Below is a small trained network, with its code and all its weights. Each question gives an input and a class and asks what happens when units are switched off, that is, made to give their printed mean instead of their output.

import numpy as np


def w(rows, s, z=0):
    codes = np.array(rows[::2]) - 128.0
    scale = np.full(codes.shape[1], s)
    scale[-1] = z or s
    return codes * scale


def norm(h):
    return h / np.sqrt((h * h).mean(-1, keepdims=True) + 1e-5)


def f(y):
    return np.maximum(y, 0)


def log_softmax(a):
    a = a - a.max(-1, keepdims=True)
    return a - np.log(np.exp(a).sum(-1, keepdims=True))


def net(x, mask):
    res = np.array(x, float).reshape(1, 5) / 4 @ E
    u = 0
    for l in range(4):
        y = f(norm(res) @ A[l][:, :-1].T + A[l][:, -1])
        res = res + np.where(mask[u : u + 8], y, B[l][:, -1]) @ B[l][:, :-1]
        u += 8
    return log_softmax(norm(res)[-1] @ U[:, :-1].T + U[:, -1])


A, B = {}, {}
E = w([
[130,68,51,133,217],'x0',
[95,59,250,239,201],'x1',
[206,254,105,224,153],'x2',
[79,202,184,61,227],'x3',
[124,130,134,127,129],'x4',
],0.0018)
A[0] = w([
[156,175,218,169,71,64],'L0N1',
[123,84,206,156,135,191],'L0N2',
[69,6,31,51,211,75],'L0N3',
[46,110,147,126,139,84],'L0N4',
[112,106,209,88,50,37],'L0N5',
[187,62,61,96,217,2],'L0N6',
[106,71,166,183,205,202],'L0N7',
[234,204,78,63,76,40],'L0N8',
],0.0022,0.0019)
B[0] = w([
[84,167,133,104,26,162],'L0N1',
[107,167,99,79,75,224],'L0N2',
[61,252,148,175,59,209],'L0N3',
[153,132,115,90,113,148],'L0N4',
[59,205,96,147,102,147],'L0N5',
[46,160,94,203,141,143],'L0N6',
[144,201,85,60,77,254],'L0N7',
[77,141,48,81,109,177],'L0N8',
],0.0026,0.0019)
A[1] = w([
[110,72,204,253,179,182],'L1N1',
[107,106,95,164,50,102],'L1N2',
[120,54,21,153,245,77],'L1N3',
[184,30,95,193,88,20],'L1N4',
[134,209,136,138,154,70],'L1N5',
[181,199,98,179,142,5],'L1N6',
[105,122,74,152,159,101],'L1N7',
[91,92,248,200,151,123],'L1N8',
],0.0046,0.0015)
B[1] = w([
[146,186,39,51,101,252],'L1N1',
[161,119,146,128,169,216],'L1N2',
[83,193,223,131,3,203],'L1N3',
[206,95,126,140,103,197],'L1N4',
[140,65,137,163,146,204],'L1N5',
[76,78,117,162,166,204],'L1N6',
[96,140,144,150,114,166],'L1N7',
[124,162,31,61,106,235],'L1N8',
],0.0053,0.0025)
A[2] = w([
[147,171,220,119,32,30],'L2N1',
[129,142,114,183,99,59],'L2N2',
[74,3,170,118,132,56],'L2N3',
[148,106,113,183,114,117],'L2N4',
[52,68,181,63,103,43],'L2N5',
[122,128,71,83,104,7],'L2N6',
[127,173,86,140,94,89],'L2N7',
[62,68,138,149,102,55],'L2N8',
],0.004,0.0017)
B[2] = w([
[2,102,128,196,84,205],'L2N1',
[126,118,143,119,172,169],'L2N2',
[140,94,115,100,214,163],'L2N3',
[161,131,175,137,154,172],'L2N4',
[160,67,54,238,205,222],'L2N5',
[126,196,85,121,139,209],'L2N6',
[89,137,97,118,132,252],'L2N7',
[111,83,130,110,175,157],'L2N8',
],0.0044,0.0017)
A[3] = w([
[103,30,114,7,100,173],'L3N1',
[196,77,121,164,75,5],'L3N2',
[63,184,126,83,163,136],'L3N3',
[120,103,89,152,188,217],'L3N4',
[143,87,84,144,135,76],'L3N5',
[167,226,105,208,108,112],'L3N6',
[84,168,197,48,253,96],'L3N7',
[38,175,135,183,92,179],'L3N8',
],0.0047,0.0014)
B[3] = w([
[132,225,165,214,255,246],'L3N1',
[160,135,218,95,59,168],'L3N2',
[145,102,111,177,82,254],'L3N3',
[153,99,183,117,145,200],'L3N4',
[112,135,172,131,127,160],'L3N5',
[80,108,172,110,248,243],'L3N6',
[235,84,149,129,17,211],'L3N7',
[104,28,110,138,105,255],'L3N8',
],0.0046,0.0029)
U = w([
[110,218,42,82,123,142],'0',
[128,121,150,191,254,129],'1',
[124,110,117,160,118,253],'2',
[38,101,140,167,55,96],'3',
[239,112,163,131,52,84],'4',
[113,87,167,47,148,21],'5',
],0.0099,0.006)

Each question gives the input, the list of numbers given to net, and the class t.
The units are the neurons (one row each of A and B). Each row of codes is followed by its name. A weight is (code - 128) times the scale printed after its matrix; where a second scale follows, it is the last column's (A, B and U).
mask holds one flag per neuron, layer by layer. A switched-off neuron (its flag False) gives its mean, the last column of its row in B, instead of its output. The means were averaged over made-up inputs and are rounded, as every weight is.
A unit's drop is (log p(t) with every unit on - log p(t) with that unit switched off) / (log p(t) with every unit on - log p(t) with every unit switched off).
The circuit of an input: a set's keep is (log p(t) with only the set's units on - log p(t) with every unit switched off) / (log p(t) with every unit on - log p(t) with every unit switched off). Starting from the 12 units with the biggest drops (on a tie, the unit counted first), units are removed one at a time, each time the one whose removal leaves the highest keep (on an exact tie, the one counted first), for as long as the keep stays at least 0.8.
circuit, biggest first: the units of the circuit, biggest drop first
unit that matters most: the unit with the biggest drop
k most important neurons: the k neurons with the biggest drops, biggest first
top k neurons in layer l: the k neurons of layer l with the biggest drops, biggest first
input [-2,8,1,8,0], class 0: circuit, biggest first => [L1N8 L1N1]
input [0,-6,5,8,4], class 4: most important neuron => [L3N7]
input [8,-7,6,5,5], class 3: top 3 neurons in layer 3 => [L3N1 L3N8 L3N3]
input [-8,-3,7,-7,3], class 3: 3 most important neurons => [L2N1 L3N1 L0N1]
input [-8,-5,0,7,-5], class 3: circuit, biggest first => [L2N1 L1N1 L3N8]
input [-5,-4,-3,4,4], class 3: circuit, biggest first => [L1N1 L2N1]
input [2,-4,1,5,2], class 4: circuit, biggest first => [L3N7 L1N1 L1N8]
input [-8,-3,-8,-1,-7], class 1: 2 most important neurons => [L3N1 L1N3]
input [0,8,-5,-8,-2], class 0: 2 most important neurons => [L1N1 L1N8]
input [2,4,3,-5,-2], class 4: circuit, biggest first => [L1N4 L3N2]
input [-5,8,5,-2,2], class 0: circuit, biggest first => [L1N1 L1N8]
input [-8,5,5,0,-5], class 3: circuit, biggest first => [L3N1 L2N1]
input [-7,-5,1,-2,-5], class 3: 3 most important neurons => [L1N1 L2N1 L1N8]
input [6,3,-7,-5,6], class 1: circuit, biggest first => [L3N1]
input [3,8,-1,7,-1], class 0: circuit, biggest first => [L1N8 L1N1]
input [-3,-1,-4,5,-4], class 4: 4 most important neurons => [L3N7 L1N3 L1N4 L3N6]
input [-1,-5,2,-8,2], class 4: 2 most important neurons => [L1N1 L3N2]
input [-8,-4,7,3,2], class 3: 3 most important neurons => [L2N1 L3N1 L3N8]
input [-5,7,3,0,7], class 0: 2 most important neurons => [L1N8 L1N1]
input [-6,3,3,-2,5], class 3: unit that matters most => L0N1
input [-2,0,8,-7,-7], class 1: 2 most important neurons => [L3N6 L3N7]
input [4,7,7,4,1], class 0: 4 most important neurons => [L1N1 L1N8 L3N1 L2N5]
input [4,4,4,4,6], class 2: 3 most important neurons => [L0N7 L3N1 L1N5]
input [-8,2,-8,7,-2], class 1: 3 most important neurons => [L3N1 L2N5 L1N3]
input [6,7,-3,2,-6], class 0: circuit, biggest first => [L1N1 L1N8]
input [3,-2,2,-8,3], class 4: 2 most important neurons => [L1N4 L3N2]
input [8,5,0,3,-2], class 3: 2 most important neurons => [L1N3 L0N7]
input [-2,7,-2,4,-2], class 0: unit that matters most => L1N8
input [5,-7,8,-4,7], class 1: top 3 neurons in layer 1 => [L1N1 L1N8 L1N6]
input [-1,6,-7,-6,-3], class 1: top 2 neurons in layer 0 => [L0N2 L0N7]
